Below is a small trained network, with its code and all its weights. Each question gives an input and a class and asks what happens when units are switched off, that is, made to give their printed mean instead of their output.

import numpy as np


def w(rows, s, z=0):
    codes = np.array(rows[::2]) - 128.0
    scale = np.full(codes.shape[1], s)
    scale[-1] = z or s
    return codes * scale


def f(y):
    return np.maximum(y, 0)


def log_softmax(a):
    a = a - a.max(-1, keepdims=True)
    return a - np.log(np.exp(a).sum(-1, keepdims=True))


def net(x, mask):
    res = np.array(x, float).reshape(1, 6) / 4 @ E
    y = f(res @ A[0][:, :-1].T + A[0][:, -1])
    res = res + np.where(mask, y, B[0][:, -1]) @ B[0][:, :-1]
    return log_softmax(res[-1] @ U[:, :-1].T + U[:, -1])


A, B = {}, {}
E = w([
[85,102,111,146,88,70,154,80,182,149,80,52],'x0',
[163,120,151,143,81,129,188,149,138,179,69,160],'x1',
[83,58,175,117,112,138,59,114,123,130,92,189],'x2',
[81,122,191,139,108,150,139,116,121,184,67,85],'x3',
[184,132,83,56,70,139,137,70,204,63,118,162],'x4',
[131,153,140,175,169,199,147,181,249,43,94,95],'x5',
],0.012)
A[0] = w([
[80,168,159,176,240,242,94,160,95,87,182,173,164],'N0',
[217,158,67,75,137,101,77,136,193,31,102,122,248],'N1',
[52,157,75,193,211,79,135,111,76,121,236,88,208],'N2',
[176,4,94,131,67,142,42,77,98,91,80,186,235],'N3',
[180,164,91,156,133,96,192,128,163,253,141,14,254],'N4',
[172,199,173,217,138,218,161,136,132,151,84,98,186],'N5',
[100,36,163,143,160,210,90,198,164,67,23,127,205],'N6',
[213,153,117,144,154,159,155,226,125,126,140,157,153],'N7',
],0.0064,0.005)
B[0] = w([
[171,120,234,46,253,57,128,239,152,72,205,82,253],'N0',
[120,143,52,65,93,223,121,2,208,95,189,113,253],'N1',
[138,57,40,206,248,53,29,82,70,114,130,46,237],'N2',
[57,66,147,55,55,133,141,95,201,158,184,222,240],'N3',
[184,165,106,188,28,124,164,132,69,157,17,76,248],'N4',
[123,178,152,187,75,104,182,229,146,128,72,94,224],'N5',
[53,113,242,158,113,96,183,142,215,135,199,152,241],'N6',
[243,124,76,178,146,202,151,170,73,131,154,224,217],'N7',
],0.0066,0.011)
U = w([
[112,52,123,37,54,26,102,54,21,213,151,203,252],'0',
[169,109,12,129,212,117,74,104,159,12,206,135,91],'1',
[194,168,105,44,173,225,50,150,151,65,215,254,41],'2',
[91,129,234,129,223,98,128,230,148,87,165,73,52],'3',
[33,37,163,116,66,125,132,76,245,105,67,148,164],'4',
[181,214,37,110,48,160,223,52,212,39,94,8,162],'5',
[74,104,147,203,193,70,59,123,45,220,66,9,53],'6',
[188,165,141,212,102,173,209,222,77,190,33,175,98],'7',
],0.0071,0.0041)

Each question gives the input, the list of numbers given to net, and the class t.
The units are the neurons (one row each of A and B). Each row of codes is followed by its name. A weight is (code - 128) times the scale printed after its matrix; where a second scale follows, it is the last column's (A, B and U).
mask holds one flag per neuron, in row order. A switched-off neuron (its flag False) gives its mean, the last column of its row in B, instead of its output. The means were averaged over made-up inputs and are rounded, as every weight is.
A unit's drop is (log p(t) with every unit on - log p(t) with that unit switched off) / (log p(t) with every unit on - log p(t) with every unit switched off).
The circuit of an input: a set's keep is (log p(t) with only the set's units on - log p(t) with every unit switched off) / (log p(t) with every unit on - log p(t) with every unit switched off). Starting from all 8 units, units are removed one at a time, each time the one whose removal leaves the highest keep (on an exact tie, the one counted first), for as long as the keep stays at least 0.8.
units of the circuit, in order: the units of the circuit, biggest drop first
top k neurons: the k neurons with the biggest drops, biggest first
drop of u: that unit's drop, to one decimal
input [7,-1,-7,-4,-3,-2], class 6: units of the circuit, in order	(N2)
input [0,-2,-8,7,-7,6], class 7: top 2 neurons	(N4, N5)
input [3,-3,-8,-4,-4,0], class 6: top 2 neurons	(N2, N4)
input [-3,4,-4,2,-5,7], class 7: top 2 neurons	(N7, N5)
input [7,8,-1,3,0,0], class 7: units of the circuit, in order	(N1, N4)
input [-6,-6,5,2,-3,-3], class 3: top 2 neurons	(N0, N1)
input [-5,-6,-8,-2,-6,-5], class 6: top 2 neurons	(N2, N1)
input [-5,4,-6,4,3,0], class 7: units of the circuit, in order	(N7, N5)
input [-8,-5,-1,7,4,8], class 3: top 2 neurons	(N0, N6)
input [-4,-5,-4,3,5,3], class 2: top 2 neurons	(N4, N2)
input [-5,-5,2,-1,-2,5], class 3: drop of N0	0.6
input [8,0,-7,-4,-7,3], class 6: drop of N3	0.0
input [7,7,-3,-6,-6,3], class 7: drop of N1	0.2
